Here is a tiny trained network, its code and every weight. The questions are about switching its units off for an input and a class, where a switched-off unit gives its printed mean instead of its output.

import numpy as np


def w(rows, s, z=0):
    codes = np.array(rows[::2]) - 128.0
    scale = np.full(codes.shape[1], s)
    scale[-1] = z or s
    return codes * scale


def f(y):
    return y / 2 * (1 + np.tanh(0.7978845608 * (y + 0.044715 * y**3)))


def log_softmax(a):
    a = a - a.max(-1, keepdims=True)
    return a - np.log(np.exp(a).sum(-1, keepdims=True))


def net(x, mask):
    res = np.array(x, float).reshape(1, 7) / 4 @ E
    y = f(res @ A[0][:, :-1].T + A[0][:, -1])
    res = res + np.where(mask, y, B[0][:, -1]) @ B[0][:, :-1]
    return log_softmax(res[-1] @ U[:, :-1].T + U[:, -1])


A, B = {}, {}
E = w([
[125,129,132],'x0',
[126,127,126],'x1',
[1,140,176],'x2',
[127,127,126],'x3',
[201,225,237],'x4',
[130,242,22],'x5',
[127,130,128],'x6',
],0.0069)
A[0] = w([
[107,53,87,54],'n1',
[117,76,72,80],'n2',
[60,217,63,94],'n3',
[156,203,172,52],'n4',
[248,154,111,186],'n5',
[129,168,84,112],'n6',
[88,93,73,81],'n7',
[133,159,77,75],'n8',
[4,133,124,115],'n9',
[114,80,154,21],'n10',
[181,164,176,88],'n11',
[156,169,200,1],'n12',
[113,179,72,61],'n13',
[147,155,156,66],'n14',
[15,185,160,100],'n15',
[171,97,81,146],'n16',
[112,194,182,119],'n17',
[122,172,89,36],'n18',
[94,197,86,77],'n19',
[156,28,192,73],'n20',
[159,148,146,127],'n21',
[144,196,86,142],'n22',
[100,93,64,46],'n23',
[63,134,199,188],'n24',
[127,159,100,27],'n25',
[112,226,79,82],'n26',
[68,118,19,178],'n27',
[143,190,172,119],'n28',
[97,93,78,57],'n29',
[118,118,153,117],'n30',
[68,99,49,84],'n31',
[146,61,73,108],'n32',
],0.012,0.0061)
B[0] = w([
[136,152,172,173],'n1',
[98,156,166,171],'n2',
[156,81,149,200],'n3',
[98,147,152,157],'n4',
[122,132,73,221],'n5',
[160,91,165,154],'n6',
[109,146,156,173],'n7',
[170,123,161,145],'n8',
[144,147,97,212],'n9',
[178,148,245,131],'n10',
[95,139,145,159],'n11',
[119,140,179,148],'n12',
[156,111,177,153],'n13',
[114,150,166,128],'n14',
[190,156,44,198],'n15',
[120,151,79,174],'n16',
[72,179,113,166],'n17',
[132,114,199,133],'n18',
[175,89,176,161],'n19',
[165,109,143,192],'n20',
[84,154,119,141],'n21',
[143,91,140,179],'n22',
[116,140,154,162],'n23',
[158,100,81,207],'n24',
[141,128,183,121],'n25',
[160,114,157,181],'n26',
[85,130,107,255],'n27',
[81,135,143,164],'n28',
[119,165,191,157],'n29',
[144,129,130,133],'n30',
[111,177,169,200],'n31',
[123,182,131,182],'n32',
],0.011,0.0088)
U = w([
[53,254,200,3],'0',
[195,39,220,43],'1',
[140,180,53,173],'2',
[105,141,100,238],'3',
[92,140,102,208],'4',
],0.0099,0.0057)

Each question gives the input, the list of numbers given to net, and the class t.
The units are the neurons (one row each of A and B). Each row of codes is followed by its name. A weight is (code - 128) times the scale printed after its matrix; where a second scale follows, it is the last column's (A, B and U).
mask holds one flag per neuron, in row order. A switched-off neuron (its flag False) gives its mean, the last column of its row in B, instead of its output. The means were averaged over made-up inputs and are rounded, as every weight is.
A unit's drop is (log p(t) with every unit on - log p(t) with that unit switched off) / (log p(t) with every unit on - log p(t) with every unit switched off).
The circuit of an input: a set's keep is (log p(t) with only the set's units on - log p(t) with every unit switched off) / (log p(t) with every unit on - log p(t) with every unit switched off). Starting from the 12 units with the biggest drops (on a tie, the unit counted first), units are removed one at a time, each time the one whose removal leaves the highest keep (on an exact tie, the one counted first), for as long as the keep stays at least 0.8.
circuit, biggest first: the units of the circuit, biggest drop first
top k neurons: the k neurons with the biggest drops, biggest first
drop of u: that unit's drop, to one decimal
input [-5,-6,7,8,-8,3,-8], class 0: circuit, biggest first -> [n31]
input [2,2,4,2,-6,7,1], class 1: circuit, biggest first -> [n3, n19, n13]
input [4,8,-6,-5,-8,8,-2], class 0: top 3 neurons -> [n31, n27, n32]
input [8,-3,-7,7,7,-6,2], class 0: circuit, biggest first -> [n11, n21]
input [2,0,7,-5,-6,-3,0], class 2: circuit, biggest first -> [n15, n9]
input [-4,8,8,-3,4,-4,2], class 2: circuit, biggest first -> [n15, n24]
input [-3,5,-4,4,-8,8,-5], class 0: circuit, biggest first -> [n31, n2, n29]
input [1,-1,5,6,5,5,6], class 3: top 2 neurons -> [n17, n15]
input [-1,-7,7,1,-1,-6,-7], class 2: circuit, biggest first -> [n15, n9, n24]
input [8,2,7,0,-8,0,1], class 0: top 2 neurons -> [n31, n29]
input [-7,-7,6,-3,-4,6,-3], class 1: top 2 neurons -> [n3, n19]
input [-2,-5,8,-5,-6,-1,6], class 2: top 3 neurons -> [n15, n9, n24]
input [-6,0,2,4,-8,-2,-6], class 0: drop of n24 -> 0.0
input [5,-5,8,4,-2,6,-6], class 2: circuit, biggest first -> [n15]
input [-3,7,-4,4,-4,6,-3], class 1: drop of n13 -> 0.1
input [7,7,2,3,-4,5,3], class 1: drop of n19 -> 0.2
input [7,2,8,-6,0,-2,6], class 2: drop of n15 -> 0.2
